How the objects are linked:
f: J764->J149, J846->J44, J756->J773, J13->J983, J347->J169, J854->J648, J629->J705, J476->J220, J549->J906, J77->J82, J678->J742, J121->J512, J229->J773, J206->J778, J966->J77, J15->J678, J870->J121, J828->J656, J183->J419, J936->J514, J711->J775, J415->J630, J298->J591, J536->J455, J615->J466, J82->J165, J147->J384, J458->J148, J463->J19, J693->J656, J137->J711, J671->J170, J149->J117, J743->J898, J778->J894, J160->J520, J50->J341, J466->J50, J256->J457, J479->J160, J457->J854, J619->J458, J965->J516, J780->J520, J538->J692, J318->J671, J374->J845, J630->J298, J516->J160, J455->J143, J983->J894, J509->J870, J467->J50, J689->J714, J674->J148, J906->J15, J656->J629, J170->J467, J591->J229, J444->J615, J169->J936, J745->J743, J153->J10, J514->J15, J165->J509, J868->J476, J341->J629, J19->J476, J490->J745, J714->J549, J845->J674, J775->J966, J705->J117, J648->J318, J336->J965, J384->J689, J512->J137, J148->J908, J742->J828, J44->J183, J728->J463, J220->J490, J419->J689, J773->J756, J150->J846, J520->J520, J10->J256, J692->J444, J964->J170, J894->J898, J117->J778, J908->J764, J898->J615, J593->J19, J143->J415
h: J764->J458, J846->J520, J756->J117, J13->J229, J347->J549, J854->J906, J629->J466, J476->J384, J549->J419, J77->J778, J678->J936, J121->J165, J229->J630, J206->J908, J966->J137, J15->J671, J870->J82, J828->J693, J183->J150, J936->J671, J711->J121, J415->J536, J298->J143, J536->J742, J615->J538, J82->J894, J147->J336, J458->J509, J463->J966, J693->J169, J137->J870, J671->J854, J149->J148, J743->J220, J778->J764, J160->J743, J50->J444, J466->J692, J256->J153, J479->J347, J457->J153, J619->J165, J965->J490, J780->J714, J538->J415, J318->J457, J374->J711, J630->J455, J516->J745, J455->J828, J983->J845, J509->J77, J467->J318, J689->J868, J674->J117, J906->J689, J656->J678, J170->J648, J591->J415, J444->J756, J169->J906, J745->J476, J153->J964, J514->J756, J165->J147, J868->J516, J341->J615, J19->J147, J490->J19, J714->J183, J845->J705, J775->J512, J705->J298, J648->J256, J336->J711, J384->J520, J512->J160, J148->J983, J742->J514, J44->J868, J728->J775, J220->J593, J419->J846, J773->J298, J150->J160, J520->J965, J10->J479, J692->J773, J964->J780, J894->J149, J117->J619, J908->J619, J898->J206, J593->J463, J143->J467

In the rows, 57 means zero.

The rows follow the links: the fewer symbols apart two objects are, the more alike their rows tend to be.

Each row is also shifted at random along 6 hidden directions that mean nothing.

Some objects, each with a row of numbers:
J183	[  29   54   62   59   51   49   60   62   59   48   59   68   63   62   59   49   47   70   53   62   58   65   52   50   74   59   63   52   49   55   60   53   59   52   43   49   63   65   55   64   61   69   42   69   57   59   55   56   62   59   53   60   50   59   50   49   58]
J121	[   1   64   66   62   66   55   57   58   57   46   48   57   58   69   66   55   56   67   54   60   61   63   57   80   56   51   55   50   61   60   45   47   66   53   58   55   67   57   57   46   70   61   54   69   54   63   63   57   61   51   60   68   50   68   47   62   67]
J845	[ 105   51   49   65   55   53   54   60   64   67   56   46   65   52   52   57   55   51   56   55   55   53   56   48   60   66   64   53   55   45   60   72   52   61   68   65   54   57   54   52   53   54   56   52   57   47   42   66   44   59   57   48   60   54   67   51   48]
J384	[  57   53   69   57   60   43   57   70   59   49   56   56   53   60   67   53   32   82   55   56   48   51   47   54   67   53   61   39   47   57   54   52   58   63   30   50   62   64   49   64   63   49   36   61   58   45   62   60   48   56   91   56   46   62   74   67   54]
J463	[  75   61   55   53   60   57   66   68   53   56   61   54   61   61   53   58   51   53   55   59   47   65   53   48   63   57   61   60   62   49   64   61   60   53   61   47   57   49   58   54   49   60   48   55   59   43   50   59   59   59   53   60   49   52   44   50   59]
J457	[  65   51   79   51   68   48   55   78   49   41   58   67   47   67   59   42   34   81   69   55   61   51   51   56   56   59   56   34   44   64   57   56   54   56   37   69   77   84   60   60   65   53   46   42   64   70   62   58   48   63   82   67   43   57   84   58   62]
J615	[  33   60   60   54   62   66   59   59   56   53   70   62   55   68   65   57   60   63   58   60   63   39   47   61   44   57   55   56   56   59   31   49   49   64   55   64   57   65   56   51   54   38   66   54   70   66   56   55   55   58   63   69   46   54   78   67   72]
J514	[  43   71   67   70   56   52   50   62   56   46   44   62   61   66   74   69   43   74   39   49   47   60   61   66   72   55   70   47   62   48   53   56   62   66   33   58   51   47   50   51   68   68   33   58   61   57   74   44   44   56   77   57   44   59   63   65   55]
J15	[  55   64   64   53   65   54   49   68   61   48   60   68   48   53   71   53   57   69   49   44   67   55   56   66   58   58   62   54   52   72   53   48   55   54   56   65   62   71   71   50   64   69   55   60   49   88   58   43   54   61   53   70   57   50   59   53   62]
J745	[  84   48   55   43   63   56   62   69   54   60   67   59   43   46   50   45   43   58   65   55   55   59   53   49   61   58   56   52   39   70   69   53   48   54   55   43   66   72   62   65   48   58   60   57   53   51   43   62   52   56   60   52   63   48   54   55   56]
J458	[  55   47   46   53   59   60   52   60   62   53   66   44   53   58   51   59   67   50   67   52   64   38   52   52   38   60   53   57   59   62   41   53   61   58   58   73   58   66   64   53   63   45   72   53   52   64   58   59   63   56   65   65   58   61   74   74   58]
J775	[  32   81   59   60   62   49   56   47   59   58   52   53   63   54   72   57   71   52   43   52   56   66   69   76   52   50   55   67   62   59   55   49   58   51   81   55   47   45   68   36   57   70   61   67   52   71   65   57   59   63   38   66   54   50   36   38   61]
J854	[  90   47   53   53   59   61   56   56   52   63   58   62   51   42   42   53   61   45   67   62   60   57   49   44   54   61   51   68   63   66   73   64   59   51   68   58   64   54   58   70   57   53   60   41   47   57   51   54   68   61   42   48   70   59   51   52   51]
J593	[  55   73   54   43   65   52   58   58   59   59   66   53   50   47   66   57   71   54   50   47   58   53   58   65   40   50   55   70   54   69   54   48   48   55   76   58   46   52   76   40   51   60   70   59   52   74   58   54   63   61   50   71   55   39   55   47   63]
J705	[  68   27   44   57   58   71   70   68   56   58   61   58   73   72   28   67   60   57   64   72   65   49   31   41   58   73   60   53   64   38   42   78   55   61   67   64   69   63   42   59   54   37   56   57   64   33   24   61   63   44   55   56   58   67   75   76   75]
J728	[  57   74   60   49   67   49   58   64   63   50   71   53   60   65   71   59   70   66   48   50   63   49   53   65   39   54   58   59   58   60   37   53   54   57   75   70   50   61   75   34   54   53   63   62   58   77   56   59   58   64   57   83   41   46   69   49   70]
J671	[  32   41   65   58   65   61   62   64   52   43   52   68   62   74   47   73   52   73   58   67   62   50   30   53   57   64   62   54   71   53   40   67   65   62   49   64   69   51   47   64   71   42   41   51   59   51   54   48   67   48   68   65   43   71   76   79   75]
J444	[  41   74   65   62   55   59   48   66   53   57   57   66   50   52   78   37   40   60   57   54   52   53   70   68   66   50   52   53   53   60   62   40   49   59   45   53   59   63   54   54   54   66   58   53   61   72   68   44   45   63   65   51   57   48   50   47   50]
J692	[  65   58   58   59   62   64   57   69   59   52   82   67   57   60   70   58   62   58   52   56   72   47   58   59   52   64   62   51   50   62   38   58   41   61   77   58   51   65   68   46   47   57   68   65   62   72   37   56   54   58   27   72   33   43   60   35   69]
J780	[  62   44   61   55   54   51   57   51   59   56   57   61   57   55   48   53   54   65   63   66   58   52   45   46   59   59   53   54   51   58   59   58   57   57   48   56   64   61   50   72   60   43   50   56   58   51   55   64   60   59   63   53   59   67   66   60   53]
J674	[  38   43   60   55   62   54   61   85   54   46   54   62   61   66   45   42   37   74   65   58   62   58   46   56   69   67   62   40   47   50   56   55   55   54   46   65   80   84   53   54   65   66   50   59   58   59   40   54   51   50   71   60   55   61   67   65   66]
J678	[  83   54   60   64   53   61   54   71   51   52   46   68   57   61   54   59   28   59   49   55   50   77   62   50   89   62   71   41   53   51   78   63   65   57   35   42   67   61   53   66   59   77   33   54   57   43   53   49   38   56   58   43   57   62   41   55   49]
J419	[  72   54   55   60   48   51   56   51   66   58   64   57   64   56   59   63   62   57   48   57   56   56   53   42   61   59   64   60   52   51   56   60   59   59   59   54   49   52   61   62   54   55   50   63   55   53   54   61   60   66   46   59   50   58   58   45   49]
J965	[  65   72   56   54   57   46   48   40   62   71   44   45   45   33   64   48   60   55   60   50   43   52   66   68   48   42   44   65   51   67   67   42   53   59   52   54   51   50   48   61   58   46   64   52   50   58   75   59   50   59   85   41   82   55   59   66   41]

From each start, follow one symbol. Which object do you reach?
Answers are names.
start [  53   55   48   45   58   61   64   44   58   68   62   50   49   49   48   65   73   47   58   59   54   55   54   55   41   52   53   73   54   63   55   52   51   58   70   53   48   49   60   57   47   41   73   58   55   50   55   63   63   53   53   55   64   52   61   64   62]
h	J220
start [  93   53   59   51   58   46   50   50   66   60   64   47   49   50   62   51   55   70   63   59   56   36   46   50   45   54   53   47   44   62   46   53   56   64   45   65   60   72   55   63   57   31   56   55   58   58   59   69   48   60   89   55   61   60   86   69   51]
f	J520
start [  30   79   66   57   53   47   53   38   53   60   45   59   55   54   69   54   63   55   46   49   54   73   80   70   55   49   59   64   48   59   68   48   52   53   58   58   47   51   67   45   56   69   59   58   59   69   77   62   49   67   48   56   56   48   52   38   52]
h	J347
start [  32   62   52   56   65   58   61   35   62   59   58   47   67   64   58   70   88   50   48   63   64   51   49   67   35   54   50   70   69   57   33   56   63   56   87   63   49   42   61   42   58   39   70   64   56   61   56   67   68   55   45   72   54   65   59   61   73]
h	J160
start [  81   50   62   58   57   55   61   51   50   56   57   59   61   66   48   64   51   54   58   60   56   65   61   48   57   64   64   51   53   50   64   70   55   58   58   58   56   56   57   57   53   52   51   49   66   43   53   72   48   62   47   55   42   59   65   47   57]
f	J256
start [  71   55   59   57   51   56   61   58   54   52   56   64   63   68   51   59   50   58   51   58   55   70   58   42   72   63   69   53   52   47   66   62   61   55   51   52   58   62   62   57   51   64   44   58   64   49   53   62   48   66   49   56   53   57   56   48   58]
h	J549
start [  44   64   60   59   50   59   56   48   57   55   45   60   62   64   58   69   59   60   43   53   53   67   58   56   67   56   67   61   62   49   60   55   66   59   45   57   54   48   56   54   61   63   43   55   61   55   67   50   49   60   61   56   59   60   56   63   58]
f	J936
start [  44   64   63   57   61   56   51   79   60   48   67   68   53   55   73   39   51   68   55   49   65   47   58   65   57   58   56   51   49   63   49   48   45   55   58   64   60   74   64   48   56   70   62   63   56   86   51   42   55   57   53   68   51   41   60   46   62]
f	J773
start [ -12   55   51   57   56   67   62   46   52   58   57   58   56   59   55   68   69   44   54   59   59   65   63   66   51   55   57   73   63   60   48   47   52   57   67   50   50   43   60   52   55   58   75   62   57   56   62   53   71   50   34   60   53   57   50   60   69]
f	J615
start [  50   52   61   63   67   49   61   62   59   54   61   53   57   56   65   68   52   64   50   59   53   60   54   62   60   60   64   51   57   60   49   61   56   61   63   46   52   46   57   54   61   56   50   70   51   43   52   63   58   51   55   60   39   60   54   56   62]
f	J384
start [  43   51   56   63   52   64   64   68   54   54   62   67   66   64   56   55   54   59   54   60   62   62   55   57   66   64   58   53   61   50   54   67   48   54   63   51   54   53   50   55   53   71   53   65   60   54   42   47   62   48   35   60   44   52   43   42   62]
f	J756
start [  86   60   56   47   58   49   54   46   62   63   63   51   48   48   61   47   61   57   58   54   57   50   61   55   48   53   54   56   40   66   58   48   51   57   61   58   58   72   67   55   51   47   65   58   57   64   58   71   49   65   60   58   64   53   65   52   52]
f	J520
start [  84   60   57   72   60   49   55   56   64   62   53   50   68   55   63   63   60   60   45   55   56   57   61   60   58   64   66   52   56   45   54   69   53   61   74   62   48   50   57   43   56   57   54   63   57   50   45   69   44   58   49   57   47   56   64   45   55]
h	J711
start [  60   67   66   56   72   45   52   67   64   50   64   54   57   62   74   49   60   73   52   51   66   47   55   74   46   58   58   45   49   65   36   51   54   57   71   69   64   75   70   38   62   52   61   64   57   78   51   64   48   60   65   78   45   56   72   53   68]
f	J775
